Here is a tiny trained network, its code and every weight. The questions are about switching its units off for an input and a target symbol, where a switched-off unit gives its printed mean instead of its output.

import numpy as np


def w(rows, s, z=0):
    codes = np.array(rows[::2]) - 128.0
    scale = np.full(codes.shape[1], s)
    scale[-1] = z or s
    return codes * scale


def norm(h):
    return h / np.sqrt((h * h).mean(-1, keepdims=True) + 1e-5)


def f(y):
    return np.maximum(y, 0)


def softmax(a):
    e = np.exp(a - a.max(-1, keepdims=True))
    return e / e.sum(-1, keepdims=True)


def log_softmax(a):
    a = a - a.max(-1, keepdims=True)
    return a - np.log(np.exp(a).sum(-1, keepdims=True))


def net(x, mask):
    ids = ['ΔΠΨαβξτ'.index(c) for c in x.split()]
    T = len(ids)
    res = E[ids] + P[:T]
    r = norm(res)
    for j in range(2):
        rows = slice(3 * j, 3 * j + 3)
        q, k, v = (r @ M[0][rows].T for M in (Q, K, V))
        z = softmax(np.where(np.tri(T) > 0, q @ k.T / 3**0.5, -1e9)) @ v
        o = O[0][rows]
        res = res + np.where(mask[j], z, o[:, -1]) @ o[:, :-1]
    y = f(norm(res) @ A[0][:, :-1].T + A[0][:, -1])
    res = res + np.where(mask[2:6], y, B[0][:, -1]) @ B[0][:, :-1]
    return log_softmax(norm(res)[-1] @ U[:, :-1].T + U[:, -1])


Q, K, V, O, A, B = {}, {}, {}, {}, {}, {}
E = w([
[22,215,193,173,104,182,106,194],'Δ',
[12,195,150,195,94,179,98,183],'Π',
[167,47,68,32,164,141,61,236],'Ψ',
[146,80,53,151,248,172,40,174],'α',
[177,59,137,204,82,132,9,122],'β',
[202,125,120,94,146,247,116,111],'ξ',
[175,119,61,148,40,157,172,171],'τ',
],0.012)
P = w([
[138,51,144,190,218,121,254,146],'0',
[173,46,144,150,121,207,139,164],'1',
[125,39,111,137,120,180,117,162],'2',
[106,80,112,146,124,155,135,149],'3',
[182,140,121,162,166,106,129,158],'4',
[177,177,131,150,171,91,126,162],'5',
[178,157,118,119,135,117,113,136],'6',
[116,142,106,98,126,115,105,121],'7',
[113,153,102,93,112,116,97,108],'8',
[135,182,105,87,121,102,92,102],'9',
[120,192,110,76,93,111,63,82],'10',
[131,205,121,80,106,81,75,97],'11',
[114,201,91,67,111,60,81,90],'12',
[135,229,116,57,113,28,49,98],'13',
],0.0086)
Q[0] = w([
[222,135,175,181,211,100,182,57],'H1',
[114,107,148,98,134,118,241,98],'H1',
[76,15,131,138,116,192,154,90],'H1',
[143,115,120,172,84,200,59,190],'H2',
[180,44,223,180,114,137,255,65],'H2',
[170,222,92,134,149,149,51,144],'H2',
],0.0081)
K[0] = w([
[124,90,137,142,67,176,158,182],'H1',
[119,94,144,188,146,116,145,150],'H1',
[161,127,158,172,177,99,255,134],'H1',
[127,147,88,149,83,79,150,134],'H2',
[139,68,121,164,211,244,165,170],'H2',
[141,142,128,24,44,116,72,125],'H2',
],0.0095)
V[0] = w([
[73,146,153,104,223,58,49,171],'H1',
[180,116,172,183,231,186,67,63],'H1',
[66,207,158,254,120,125,162,110],'H1',
[65,198,130,37,131,130,206,146],'H2',
[97,128,134,79,159,178,108,80],'H2',
[242,164,55,149,68,155,209,146],'H2',
],0.0094)
O[0] = w([
[148,10,144,203,90,111,81,86,189],'H1',
[114,196,89,182,237,110,135,3,155],'H1',
[149,147,117,119,104,28,117,143,160],'H1',
[155,179,79,194,135,138,226,185,147],'H2',
[197,160,156,149,185,159,121,173,42],'H2',
[2,135,47,103,122,115,106,179,255],'H2',
],0.0093,0.0044)
A[0] = w([
[186,134,104,1,219,160,49,106,195],'N1',
[111,81,41,105,75,87,101,141,171],'N2',
[85,97,100,46,125,100,104,107,4],'N3',
[90,92,139,75,97,93,196,55,116],'N4',
],0.0068,0.0023)
B[0] = w([
[151,255,119,175,8,176,203,62,221],'N1',
[30,189,118,204,56,188,91,64,255],'N2',
[119,123,69,95,107,35,139,151,183],'N3',
[22,203,110,96,140,224,101,77,138],'N4',
],0.0077,0.0054)
U = w([
[154,133,85,146,96,78,120,142,248],'Δ',
[129,103,151,95,121,62,202,138,192],'Π',
[106,32,152,129,116,251,158,165,68],'Ψ',
[105,68,161,72,182,87,80,35,177],'α',
[115,210,148,31,171,144,175,41,95],'β',
[132,142,41,145,254,148,116,112,65],'ξ',
[24,129,68,47,132,127,120,190,134],'τ',
],0.0053,0.0018)

Each question gives the input, a string of symbols that net reads in full, and the target symbol t.
The units are the heads (3 rows each of Q, K, V and O) and the neurons (one row each of A and B). Each row of codes is followed by its name. A weight is (code - 128) times the scale printed after its matrix; where a second scale follows, it is the last column's (O, A, B and U).
mask holds one flag per unit, heads first, then neurons. A switched-off unit (its flag False) gives its mean, the last column of its rows in O or B, instead of its output. The means were averaged over made-up inputs and are rounded, as every weight is.
A unit's drop is (log p(t) with every unit on - log p(t) with that unit switched off) / (log p(t) with every unit on - log p(t) with every unit switched off).
The circuit of an input: a set's keep is (log p(t) with only the set's units on - log p(t) with every unit switched off) / (log p(t) with every unit on - log p(t) with every unit switched off). Starting from all 6 units, units are removed one at a time, each time the one whose removal leaves the highest keep (on an exact tie, the one counted first), for as long as the keep stays at least 0.8.
circuit, biggest first: the units of the circuit, biggest drop first
k most important neurons: the k neurons with the biggest drops, biggest first
heads that matter: for each layer, one digit per head in row order, 1 if its drop is at least 0.15 and else 0, layers parted by /
drop of u: that unit's drop, to one decimal
input Δ τ Δ τ β, target τ: heads that matter	11
input α α Π ξ Δ ξ Ψ, target β: circuit, biggest first	[N1 H1]
input Δ Δ Π τ τ α, target τ: circuit, biggest first	[H2]
input τ Δ ξ Δ Π Δ Δ β β ξ Π Ψ, target β: circuit, biggest first	[N1 H2]
input Δ Π τ τ Π Δ ξ τ β Δ ξ α, target β: heads that matter	10
input ξ Δ Δ Δ ξ τ τ ξ Δ Δ Ψ Ψ Δ Π, target Ψ: circuit, biggest first	[H1 H2]
input ξ Π α Δ Δ β β Δ, target α: heads that matter	01
input Π τ Δ τ Δ β ξ Π α, target β: heads that matter	11
input α ξ α Δ ξ ξ Δ Π, target ξ: 2 most important neurons	[N1 N2]
input ξ ξ τ τ ξ, target τ: heads that matter	01
input Δ Π ξ τ Ψ Ψ Ψ Ψ, target Ψ: heads that matter	10
input ξ Π Π, target β: heads that matter	11
input Δ β τ α Δ β Π, target α: circuit, biggest first	[H2 H1]
input τ Π ξ β, target τ: circuit, biggest first	[H1]
input Δ Δ Π, target Δ: circuit, biggest first	[H1 H2]
input Ψ β Π τ Ψ τ Δ Δ Δ Ψ Δ Δ, target Ψ: circuit, biggest first	[H1 H2]
input Δ Π ξ, target Δ: heads that matter	10
input Π Δ Δ Δ, target Π: drop of H2	0.7
input ξ Δ Ψ τ τ Δ ξ β Δ Δ Ψ Π, target Ψ: drop of H2	0.3
input Π ξ τ Ψ τ, target τ: drop of H2	0.5
input Ψ β α, target α: circuit, biggest first	[H2]
